Below are the code and all the weights of a small trained network. Each question names an input and a target symbol and asks about switching units off, where a switched-off unit gives its printed mean instead of its output.

import numpy as np


def w(rows, s, z=0):
    codes = np.array(rows[::2]) - 128.0
    scale = np.full(codes.shape[1], s)
    scale[-1] = z or s
    return codes * scale


def norm(h):
    return h / np.sqrt((h * h).mean(-1, keepdims=True) + 1e-5)


def f(y):
    return np.maximum(y, 0)


def softmax(a):
    e = np.exp(a - a.max(-1, keepdims=True))
    return e / e.sum(-1, keepdims=True)


def log_softmax(a):
    a = a - a.max(-1, keepdims=True)
    return a - np.log(np.exp(a).sum(-1, keepdims=True))


def net(x, mask):
    ids = ['ΔΠΨζλμσφω'.index(c) for c in x.split()]
    T = len(ids)
    res = E[ids] + P[:T]
    r = norm(res)
    for j in range(2):
        rows = slice(2 * j, 2 * j + 2)
        q, k, v = (r @ M[0][rows].T for M in (Q, K, V))
        z = softmax(np.where(np.tri(T) > 0, q @ k.T / 2**0.5, -1e9)) @ v
        o = O[0][rows]
        res = res + np.where(mask[j], z, o[:, -1]) @ o[:, :-1]
    y = f(norm(res) @ A[0][:, :-1].T + A[0][:, -1])
    res = res + np.where(mask[2:10], y, B[0][:, -1]) @ B[0][:, :-1]
    return log_softmax(norm(res)[-1] @ U[:, :-1].T + U[:, -1])


Q, K, V, O, A, B = {}, {}, {}, {}, {}, {}
E = w([
[174,77,253,147,170],'Δ',
[50,177,180,123,107],'Π',
[145,112,76,83,69],'Ψ',
[82,60,160,78,181],'ζ',
[38,149,90,140,159],'λ',
[61,105,141,234,114],'μ',
[94,132,167,141,92],'σ',
[155,183,122,195,116],'φ',
[52,139,98,168,100],'ω',
],0.02)
P = w([
[142,92,124,248,123],'0',
[177,110,120,209,125],'1',
[169,119,119,192,118],'2',
[156,122,130,175,112],'3',
[144,121,122,162,109],'4',
[139,124,128,149,107],'5',
[132,126,125,138,105],'6',
[125,127,124,123,104],'7',
[123,123,126,108,111],'8',
[114,124,124,99,111],'9',
[112,127,123,84,113],'10',
[100,126,126,72,110],'11',
[105,129,116,69,114],'12',
[100,125,130,79,107],'13',
],0.011)
Q[0] = w([
[88,76,133,173,112],'H1',
[68,137,79,196,3],'H1',
[52,104,148,100,121],'H2',
[232,183,118,159,122],'H2',
],0.015)
K[0] = w([
[158,111,85,106,85],'H1',
[182,133,95,51,67],'H1',
[74,212,91,28,153],'H2',
[146,40,163,253,131],'H2',
],0.013)
V[0] = w([
[110,216,74,157,130],'H1',
[141,2,17,82,67],'H1',
[154,146,178,121,36],'H2',
[70,223,163,136,235],'H2',
],0.0081)
O[0] = w([
[116,202,39,146,106,175],'H1',
[183,140,96,2,170,254],'H1',
[122,189,182,94,69,99],'H2',
[23,179,170,140,198,189],'H2',
],0.0086,0.0035)
A[0] = w([
[212,124,150,156,122,60],'N1',
[157,56,112,42,88,215],'N2',
[23,114,120,127,119,189],'N3',
[98,216,153,117,73,182],'N4',
[23,149,91,197,68,146],'N5',
[144,154,196,64,122,5],'N6',
[113,193,90,74,175,252],'N7',
[100,44,127,85,2,236],'N8',
],0.0096,0.0022)
B[0] = w([
[186,206,101,129,157,142],'N1',
[179,205,149,44,171,188],'N2',
[127,133,155,2,74,221],'N3',
[100,93,70,133,69,170],'N4',
[138,113,105,46,158,254],'N5',
[100,105,96,220,89,145],'N6',
[90,143,211,229,151,183],'N7',
[177,108,148,14,130,182],'N8',
],0.0079,0.0097)
U = w([
[173,128,192,148,127,231],'Δ',
[90,249,218,143,62,1],'Π',
[224,155,105,77,149,82],'Ψ',
[138,17,139,88,177,23],'ζ',
[102,175,110,148,233,147],'λ',
[116,53,110,157,97,251],'μ',
[143,88,175,105,26,66],'σ',
[150,173,94,178,87,190],'φ',
[115,104,38,92,94,84],'ω',
],0.014,0.0064)

Each question gives the input, a string of symbols that net reads in full, and the target symbol t.
The units are the heads (2 rows each of Q, K, V and O) and the neurons (one row each of A and B). Each row of codes is followed by its name. A weight is (code - 128) times the scale printed after its matrix; where a second scale follows, it is the last column's (O, A, B and U).
mask holds one flag per unit, heads first, then neurons. A switched-off unit (its flag False) gives its mean, the last column of its rows in O or B, instead of its output. The means were averaged over made-up inputs and are rounded, as every weight is.
A unit's drop is (log p(t) with every unit on - log p(t) with that unit switched off) / (log p(t) with every unit on - log p(t) with every unit switched off).
The circuit of an input: a set's keep is (log p(t) with only the set's units on - log p(t) with every unit switched off) / (log p(t) with every unit on - log p(t) with every unit switched off). Starting from all 10 units, units are removed one at a time, each time the one whose removal leaves the highest keep (on an exact tie, the one counted first), for as long as the keep stays at least 0.8.
circuit, biggest first: the units of the circuit, biggest drop first
most important unit: the unit with the biggest drop
k most important neurons: the k neurons with the biggest drops, biggest first
heads that matter: for each layer, one digit per head in row order, 1 if its drop is at least 0.15 and else 0, layers parted by /
drop when u is switched off: that unit's drop, to one decimal
input λ μ ω λ Π φ λ Ψ ω Π ω μ ω, target Π: circuit, biggest first => [N7 H1 H2 N5]
input μ ω ω μ μ λ Ψ λ μ σ, target λ: circuit, biggest first => [H1 H2 N7 N3]
input σ Ψ ω σ λ ω ζ Π φ ω σ Π ω ω, target Π: circuit, biggest first => [N7 H2 H1 N5]
input σ ω ζ μ ζ μ, target ζ: circuit, biggest first => [H1 H2]
input λ λ Ψ σ Ψ ω Δ μ λ ζ μ, target λ: circuit, biggest first => [H1 H2 N7]
input μ μ ω ω μ, target ω: circuit, biggest first => [N5 H1]
input Ψ μ μ, target Ψ: circuit, biggest first => [H1]
input μ ω μ μ μ μ σ Π μ σ Ψ ω, target Ψ: 2 most important neurons => [N2 N3]
input μ Ψ μ ω μ Π μ μ μ, target Π: circuit, biggest first => [H1 H2 N7 N5]
input λ μ λ μ, target λ: 2 most important neurons => [N4 N5]
input μ σ σ μ, target σ: heads that matter => 01
input Δ μ μ Ψ σ ζ σ μ σ σ, target Ψ: heads that matter => 11
input σ ζ Ψ ζ, target Ψ: 2 most important neurons => [N2 N1]
input μ μ μ σ μ σ φ Δ σ μ, target σ: most important neuron => [N8]
input Π μ λ Ψ ζ Π ζ μ μ, target Π: 2 most important neurons => [N7 N5]
input ζ μ μ ζ μ μ μ μ μ μ λ μ ζ μ, target ζ: 2 most important neurons => [N7 N3]
input μ ω λ μ Ψ Δ μ μ ζ μ ζ Π σ, target Π: drop when H2 is switched off => 1.2
input μ Δ μ ω σ μ ω φ μ Ψ σ μ, target Ψ: drop when H2 is switched off => 0.4
input Ψ λ σ ω μ σ λ ω, target λ: drop when N1 is switched off => 0.0
input Ψ ζ ω μ σ, target Ψ: most important unit => H2
input ω Ψ φ Δ ω ω Δ μ ζ Π ω σ σ, target Π: drop when N3 is switched off => 0.1
